Below are the code and all the weights of a small trained network. Each question names an input and a class and asks about switching units off, where a switched-off unit gives its printed mean instead of its output.

import numpy as np


def w(rows, s, z=0):
    codes = np.array(rows[::2]) - 128.0
    scale = np.full(codes.shape[1], s)
    scale[-1] = z or s
    return codes * scale


def norm(h):
    return h / np.sqrt((h * h).mean(-1, keepdims=True) + 1e-5)


def f(y):
    return y / 2 * (1 + np.tanh(0.7978845608 * (y + 0.044715 * y**3)))


def log_softmax(a):
    a = a - a.max(-1, keepdims=True)
    return a - np.log(np.exp(a).sum(-1, keepdims=True))


def net(x, mask):
    res = np.array(x, float).reshape(1, 3) / 4 @ E
    u = 0
    for l in range(4):
        y = f(norm(res) @ A[l][:, :-1].T + A[l][:, -1])
        res = res + np.where(mask[u : u + 7], y, B[l][:, -1]) @ B[l][:, :-1]
        u += 7
    return log_softmax(norm(res)[-1] @ U[:, :-1].T + U[:, -1])


A, B = {}, {}
E = w([
[225,179,152,248,91,116,2,148,97],'x0',
[159,181,112,68,126,202,151,123,9],'x1',
[169,193,187,2,112,46,87,191,164],'x2',
],0.0069)
A[0] = w([
[139,91,58,73,133,113,104,143,70,11],'L0N1',
[165,103,167,79,227,113,208,136,164,59],'L0N2',
[123,111,92,191,110,179,104,104,148,103],'L0N3',
[99,150,202,204,163,127,184,160,255,35],'L0N4',
[182,152,172,59,140,95,60,141,167,70],'L0N5',
[54,104,100,82,167,156,148,105,93,167],'L0N6',
[96,161,169,120,108,73,169,189,123,2],'L0N7',
],0.007,0.0047)
B[0] = w([
[149,91,162,126,107,192,203,254,157,115],'L0N1',
[151,175,144,159,164,94,79,67,153,177],'L0N2',
[135,225,139,120,72,76,174,113,137,184],'L0N3',
[185,98,109,74,57,232,106,167,111,182],'L0N4',
[78,152,208,96,88,128,144,133,107,226],'L0N5',
[160,140,149,142,110,133,78,79,121,253],'L0N6',
[113,126,183,190,149,158,179,184,113,122],'L0N7',
],0.0098,0.0044)
A[1] = w([
[99,57,105,170,126,114,137,206,254,126],'L1N1',
[81,68,72,46,240,120,124,88,157,34],'L1N2',
[117,96,196,100,45,178,155,155,141,89],'L1N3',
[86,112,105,99,153,47,139,175,122,3],'L1N4',
[149,155,153,115,112,57,93,36,109,72],'L1N5',
[160,148,67,77,157,195,175,185,78,96],'L1N6',
[48,152,162,147,163,149,150,100,145,74],'L1N7',
],0.009,0.0059)
B[1] = w([
[217,32,80,109,100,255,132,156,110,206],'L1N1',
[155,153,122,112,183,134,174,72,231,196],'L1N2',
[76,163,101,137,115,142,49,168,159,223],'L1N3',
[169,126,225,160,84,114,168,88,96,110],'L1N4',
[124,120,113,130,111,180,100,105,152,254],'L1N5',
[176,94,116,77,77,215,123,62,85,198],'L1N6',
[78,135,121,194,134,165,68,145,136,130],'L1N7',
],0.01,0.0036)
A[2] = w([
[14,109,81,100,254,87,222,81,191,42],'L2N1',
[31,55,57,198,180,103,196,166,68,109],'L2N2',
[126,143,155,142,118,120,87,202,59,170],'L2N3',
[185,100,153,205,134,28,49,151,68,4],'L2N4',
[50,136,182,90,123,126,124,133,133,125],'L2N5',
[70,111,82,61,195,171,145,118,134,66],'L2N6',
[46,64,35,216,129,140,179,139,74,153],'L2N7',
],0.0091,0.0031)
B[2] = w([
[202,232,162,199,190,42,77,79,140,224],'L2N1',
[119,158,227,85,90,73,195,212,97,136],'L2N2',
[154,102,102,160,172,157,176,80,143,255],'L2N3',
[207,154,122,184,201,74,177,77,177,189],'L2N4',
[114,88,137,180,168,130,127,114,93,214],'L2N5',
[210,96,115,206,198,143,134,140,90,196],'L2N6',
[104,137,237,47,86,81,216,252,126,225],'L2N7',
],0.011,0.0035)
A[3] = w([
[88,163,56,91,27,96,59,52,168,2],'L3N1',
[143,54,114,125,109,114,138,212,249,21],'L3N2',
[99,176,214,69,99,62,138,173,88,96],'L3N3',
[55,116,81,31,216,108,188,86,187,64],'L3N4',
[109,150,173,65,107,22,98,200,158,70],'L3N5',
[77,91,143,96,90,85,220,127,188,162],'L3N6',
[162,151,47,84,57,214,113,153,120,145],'L3N7',
],0.011,0.0043)
B[3] = w([
[33,109,239,168,140,145,79,124,186,145],'L3N1',
[213,86,11,69,54,216,156,100,43,181],'L3N2',
[124,157,180,119,88,72,225,220,34,204],'L3N3',
[236,175,111,220,110,85,125,135,85,133],'L3N4',
[104,139,161,144,91,154,249,192,37,175],'L3N5',
[93,199,193,130,197,72,143,184,59,160],'L3N6',
[79,11,81,94,119,185,41,142,172,254],'L3N7',
],0.011,0.0084)
U = w([
[211,51,63,56,34,220,91,117,54,215],'0',
[240,221,189,238,198,32,137,29,198,184],'1',
[93,200,243,142,81,65,238,235,12,194],'2',
[22,88,179,164,129,171,31,98,182,162],'3',
[25,231,5,55,185,19,160,133,189,2],'4',
[10,216,44,31,166,3,180,119,162,2],'5',
],0.013,0.0094)

Each question gives the input, the list of numbers given to net, and the class t.
The units are the neurons (one row each of A and B). Each row of codes is followed by its name. A weight is (code - 128) times the scale printed after its matrix; where a second scale follows, it is the last column's (A, B and U).
mask holds one flag per neuron, layer by layer. A switched-off neuron (its flag False) gives its mean, the last column of its row in B, instead of its output. The means were averaged over made-up inputs and are rounded, as every weight is.
A unit's drop is (log p(t) with every unit on - log p(t) with that unit switched off) / (log p(t) with every unit on - log p(t) with every unit switched off).
The circuit of an input: a set's keep is (log p(t) with only the set's units on - log p(t) with every unit switched off) / (log p(t) with every unit on - log p(t) with every unit switched off). Starting from the 12 units with the biggest drops (on a tie, the unit counted first), units are removed one at a time, each time the one whose removal leaves the highest keep (on an exact tie, the one counted first), for as long as the keep stays at least 0.8.
circuit, biggest first: the units of the circuit, biggest drop first
unit that matters most: the unit with the biggest drop
k most important neurons: the k neurons with the biggest drops, biggest first
k most important neurons of layer l: the k neurons of layer l with the biggest drops, biggest first
drop when u is switched off: that unit's drop, to one decimal
input [4,-2,1], class 1: circuit, biggest first : L2N4
input [7,6,1], class 1: 3 most important neurons : L2N4; L0N4; L1N1
input [7,5,-8], class 2: 4 most important neurons : L2N7; L0N6; L0N2; L0N4
input [0,-3,-3], class 3: 3 most important neurons : L0N4; L0N3; L3N1
input [5,-7,7], class 0: 2 most important neurons : L3N2; L0N3
input [-7,-8,5], class 0: 2 most important neurons : L1N1; L0N4
input [4,-1,-5], class 2: 3 most important neurons : L0N6; L2N7; L0N2
input [-8,-8,-5], class 0: 3 most important neurons : L1N1; L0N4; L3N2
input [-3,-3,3], class 3: 4 most important neurons : L2N7; L0N5; L0N2; L0N1
input [8,2,7], class 1: 3 most important neurons : L2N3; L2N4; L2N7
input [-8,-4,-8], class 1: 2 most important neurons of layer 2 : L2N1; L2N6
input [1,-8,-7], class 0: 2 most important neurons : L1N1; L0N4
input [-2,2,3], class 3: 2 most important neurons : L2N7; L3N3
input [4,0,8], class 2: unit that matters most : L0N5
input [-2,-3,-1], class 3: 2 most important neurons : L3N1; L2N7
input [2,1,0], class 3: drop when L1N5 is switched off : 1.4
input [5,-8,-2], class 0: drop when L2N2 is switched off : 0.0
input [4,0,2], class 1: drop when L3N7 is switched off : 0.5
input [0,-8,3], class 0: drop when L3N2 is switched off : 0.1
input [-2,-2,2], class 3: unit that matters most : L2N7
